Here is a tiny trained network, its code and every weight. The questions are about switching its units off for an input and a class, where a switched-off unit gives its printed mean instead of its output.

import numpy as np


def w(rows, s, z=0):
    codes = np.array(rows[::2]) - 128.0
    scale = np.full(codes.shape[1], s)
    scale[-1] = z or s
    return codes * scale


def norm(h):
    return h / np.sqrt((h * h).mean(-1, keepdims=True) + 1e-5)


def f(y):
    return y / 2 * (1 + np.tanh(0.7978845608 * (y + 0.044715 * y**3)))


def log_softmax(a):
    a = a - a.max(-1, keepdims=True)
    return a - np.log(np.exp(a).sum(-1, keepdims=True))


def net(x, mask):
    res = np.array(x, float).reshape(1, 3) / 4 @ E
    u = 0
    for l in range(3):
        y = f(norm(res) @ A[l][:, :-1].T + A[l][:, -1])
        res = res + np.where(mask[u : u + 6], y, B[l][:, -1]) @ B[l][:, :-1]
        u += 6
    return log_softmax(norm(res)[-1] @ U[:, :-1].T + U[:, -1])


A, B = {}, {}
E = w([
[48,145,3,108,135,65,67,254],'x0',
[107,226,148,138,208,168,118,216],'x1',
[73,92,141,65,238,120,182,122],'x2',
],0.0015)
A[0] = w([
[164,72,194,83,160,143,213,36,9],'0.n1',
[227,140,197,174,81,172,156,35,70],'0.n2',
[195,200,207,180,118,193,122,138,38],'0.n3',
[108,47,88,101,113,77,152,94,107],'0.n4',
[138,169,215,105,254,177,160,122,56],'0.n5',
[118,144,126,105,151,128,133,173,61],'0.n6',
],0.0028,0.0016)
B[0] = w([
[156,146,46,179,93,118,73,201,193],'0.n1',
[251,126,201,202,75,209,100,110,252],'0.n2',
[145,32,67,92,106,65,133,113,179],'0.n3',
[114,63,107,106,137,127,112,78,154],'0.n4',
[112,109,100,141,218,124,195,149,208],'0.n5',
[128,179,168,161,106,110,120,130,116],'0.n6',
],0.0025,0.0016)
A[1] = w([
[78,223,49,110,92,74,48,250,68],'1.n1',
[172,138,174,147,106,97,155,79,95],'1.n2',
[162,101,254,136,214,187,190,71,8],'1.n3',
[85,66,87,71,123,91,127,92,65],'1.n4',
[187,111,181,148,169,162,180,93,60],'1.n5',
[126,129,133,136,126,111,133,128,127],'1.n6',
],0.0027,0.0017)
B[1] = w([
[200,183,45,253,55,156,26,214,250],'1.n1',
[153,134,173,141,119,189,136,161,133],'1.n2',
[142,135,40,182,132,109,127,213,161],'1.n3',
[119,85,69,82,144,89,84,66,123],'1.n4',
[181,112,81,186,145,124,133,174,147],'1.n5',
[133,123,134,121,143,148,103,127,127],'1.n6',
],0.0027,0.0021)
A[2] = w([
[38,201,155,73,186,126,151,174,61],'2.n1',
[162,192,218,162,136,192,122,152,105],'2.n2',
[4,158,116,95,194,136,175,158,100],'2.n3',
[176,111,225,133,12,153,125,59,72],'2.n4',
[56,61,82,25,107,59,97,58,3],'2.n5',
[186,99,202,129,42,117,152,34,8],'2.n6',
],0.0036,0.0014)
B[2] = w([
[122,182,255,96,90,121,135,90,156],'2.n1',
[75,16,89,74,142,98,161,57,197],'2.n2',
[123,148,190,94,57,92,108,84,180],'2.n3',
[75,144,225,61,54,206,71,60,250],'2.n4',
[106,59,27,68,164,71,170,54,154],'2.n5',
[125,167,178,124,102,188,112,115,209],'2.n6',
],0.0035,0.0023)
U = w([
[72,207,254,78,161,70,158,149,26],'0',
[151,105,215,124,41,213,99,61,255],'1',
[121,182,59,182,78,109,49,215,202],'2',
[183,86,123,187,197,154,209,159,8],'3',
[82,64,46,63,137,54,138,71,80],'4',
],0.0097,0.00092)

Each question gives the input, the list of numbers given to net, and the class t.
The units are the neurons (one row each of A and B). Each row of codes is followed by its name. A weight is (code - 128) times the scale printed after its matrix; where a second scale follows, it is the last column's (A, B and U).
mask holds one flag per neuron, layer by layer. A switched-off neuron (its flag False) gives its mean, the last column of its row in B, instead of its output. The means were averaged over made-up inputs and are rounded, as every weight is.
A unit's drop is (log p(t) with every unit on - log p(t) with that unit switched off) / (log p(t) with every unit on - log p(t) with every unit switched off).
The circuit of an input: a set's keep is (log p(t) with only the set's units on - log p(t) with every unit switched off) / (log p(t) with every unit on - log p(t) with every unit switched off). Starting from the 12 units with the biggest drops (on a tie, the unit counted first), units are removed one at a time, each time the one whose removal leaves the highest keep (on an exact tie, the one counted first), for as long as the keep stays at least 0.8.
circuit, biggest first: the units of the circuit, biggest drop first
unit that matters most: the unit with the biggest drop
k most important neurons: the k neurons with the biggest drops, biggest first
k most important neurons of layer l: the k neurons of layer l with the biggest drops, biggest first
drop of u: that unit's drop, to one decimal
input [3,5,2], class 0: circuit, biggest first	(2.n1)
input [3,7,3], class 0: 2 most important neurons	(2.n1 0.n1)
input [-5,8,2], class 3: circuit, biggest first	(2.n4 1.n3)
input [6,-5,-1], class 4: circuit, biggest first	(2.n5 0.n2)
input [4,1,4], class 0: circuit, biggest first	(0.n1 2.n1)
input [4,-5,-3], class 4: 3 most important neurons	(0.n1 2.n5 0.n4)
input [-2,3,2], class 0: circuit, biggest first	(1.n1 0.n5)
input [0,2,-1], class 2: 2 most important neurons	(0.n4 0.n2)
input [3,0,8], class 0: 2 most important neurons of layer 0	(0.n3 0.n6)
input [-3,-5,7], class 4: 3 most important neurons	(1.n1 0.n4 1.n4)
input [-6,-1,4], class 3: 2 most important neurons	(1.n3 0.n5)
input [-7,7,7], class 3: 3 most important neurons	(2.n4 1.n3 1.n5)
input [-7,-1,4], class 3: 3 most important neurons	(1.n3 0.n5 1.n5)
input [-7,6,8], class 3: circuit, biggest first	(1.n3)
input [2,1,2], class 0: 2 most important neurons of layer 2	(2.n1 2.n4)
input [-2,-5,5], class 4: 2 most important neurons of layer 1	(1.n1 1.n4)
input [2,-7,0], class 4: drop of 2.n5	0.2
input [0,-4,4], class 4: drop of 1.n3	0.0
input [1,2,1], class 0: drop of 0.n1	1.1
input [0,-2,2], class 4: unit that matters most	0.n4
